a = [80, 19, 78, 32, -28, -40]
a[0] => 80
a[4] => -28
a[2] => 78
a[5] => -40

m = [[31.98, -43.82, 36.44, 29.95, 5.53, 12.43, 37.56, -80.22, -178.11, 51.86, 226.03, -2.85], [31.98, 127.89, 36.44, 53.81, 75.49, 12.43, 44.71, 85.16, 10.62, 51.86, 105.53, 45.67]]
m[0][0] = 31.98
m[0][6] = 37.56
m[1][9] = 51.86
m[0][5] = 12.43
m[1][4] = 75.49
m[0][9] = 51.86
m[:, 10] = [226.03, 105.53]
m[1][5] = 12.43
m[1][11] = 45.67
m[1] = [31.98, 127.89, 36.44, 53.81, 75.49, 12.43, 44.71, 85.16, 10.62, 51.86, 105.53, 45.67]
m[1][3] = 53.81
m[:, 2] = [36.44, 36.44]
m[1][2] = 36.44
m[0] = [31.98, -43.82, 36.44, 29.95, 5.53, 12.43, 37.56, -80.22, -178.11, 51.86, 226.03, -2.85]
m[:, 1] = [-43.82, 127.89]
m[0][11] = -2.85
m[1][8] = 10.62

arr =
[[  56.428    6.682  -26.331   21.190  -11.770 -151.425]
 [  52.861    8.449   -7.970   37.288    6.362 -126.025]
 [  40.052    3.522   58.742  -32.692   18.047  165.122]
 [  49.909   44.776  -24.488  -26.093  -82.305 -140.363]
 [  62.876  -16.479   54.654  122.061  178.437   31.590]
 [  59.552  -32.941  -71.443   -2.663  -31.889  -72.771]
 [  29.941  -47.853   50.405   26.688   31.521  148.333]
 [  39.038   44.939  116.071  -39.014   16.324   79.848]]
Indices start at 0.
(0, 0)	56.428
(4, 2)	54.654
(4, 1)	-16.479
(2, 5)	165.122
(3, 4)	-82.305
(2, 3)	-32.692
(6, 5)	148.333
(3, 3)	-26.093
(0, 4)	-11.770
(1, 1)	8.449
(2, 1)	3.522
(6, 1)	-47.853
(1, 5)	-126.025
(2, 2)	58.742
(3, 2)	-24.488
(4, 4)	178.437
(7, 3)	-39.014
(6, 2)	50.405
(6, 0)	29.941
(0, 3)	21.190
(2, 0)	40.052
(4, 3)	122.061
(5, 5)	-72.771
(1, 3)	37.288
(1, 0)	52.861
(7, 0)	39.038
(5, 0)	59.552
(3, 5)	-140.363
(3, 1)	44.776
(4, 5)	31.590

grid = 24	-60	-6	27	-17	46	20	47	63	62	-65	0	-57	28
grid[-14]: 24
grid[7]: 47
grid[-6]: 63
grid[-3]: 0

x = -16	34	7	55	14	-14	-40	-49	-35	77	-22
x[0] = -16
x[1] = 34
x[10] = -22
x[3] = 55
x[8] = -35

data = [-20   7  55  79]
data[0] -> -20
data[1] -> 7
data[2] -> 55

W =
array([[582, 357, 404, 529, 840, 343, 385, 511, 404, 346, 523, 437],
       [356, 677, 472, 451, 686, 668, 662, 699, 496, 441, 587, 568],
       [388, 605, 509, 443, 495, 566, 593, 792, 439, 563, 229, 522],
       [669, 477, 435, 496, 479, 477, 420, 354, 582, 511, 395, 434],
       [132, 478, 501, 329, 527, 483, 524, 511, 482, 350, 279, 613],
       [678, 358, 479, 525, 453, 419, 456, 782, 438, 691, 589, 435]])
W[0, 0]: 582
W[3, 10]: 395
W[3, 0]: 669
W[5, 5]: 419
W[1, 0]: 356
W[2, 11]: 522
W[:, 10]: [523, 587, 229, 395, 279, 589]
W[2]: [388, 605, 509, 443, 495, 566, 593, 792, 439, 563, 229, 522]
W[5, 0]: 678
W[4, 8]: 482
W[1, 4]: 686
W[0, 1]: 357
W[2, 10]: 229
W[3, 6]: 420
W[:, 4]: [840, 686, 495, 479, 527, 453]
W[3, 2]: 435
W[0, 4]: 840
W[5, 8]: 438
W[4, 1]: 478
W[2, 5]: 566
W[4, 6]: 524
W[0]: [582, 357, 404, 529, 840, 343, 385, 511, 404, 346, 523, 437]
W[5, 9]: 691
W[:, 11]: [437, 568, 522, 434, 613, 435]
W[0, 2]: 404
W[1, 7]: 699
W[3, 4]: 479
W[4, 2]: 501
W[0, 11]: 437
W[5]: [678, 358, 479, 525, 453, 419, 456, 782, 438, 691, 589, 435]
W[4, 11]: 613

B =
[[-0.03  0.01 -0.19  0.00  0.18 -0.04 -0.12]
 [-0.01  0.07 -0.19 -0.21  0.03 -0.05 -0.06]]
B[0, 0] -> -0.03
B[:, 6] -> [-0.12, -0.06]
B[0, 6] -> -0.12
B[0, 4] -> 0.18
B[1, 4] -> 0.03
B[1] -> [-0.01, 0.07, -0.19, -0.21, 0.03, -0.05, -0.06]
B[0] -> [-0.03, 0.01, -0.19, 0.00, 0.18, -0.04, -0.12]
B[1, 2] -> -0.19

M = -5	-11	-7	72	-3	9	-28	0	-16	-23	6	-8	71	28	44	25
M[0] = -5
M[15] = 25
M[9] = -23
M[3] = 72
M[8] = -16
M[12] = 71

A = -28	43	59	40	30	-25	-35	-22	22	34	-5
A[0] = -28
A[3] = 40
A[5] = -25
A[2] = 59

X = 7	-11	68	-2	-25	27	-20	19	40	-5	42	16	31	-9	-48
X[0]: 7
X[4]: -25
X[6]: -20
X[11]: 16
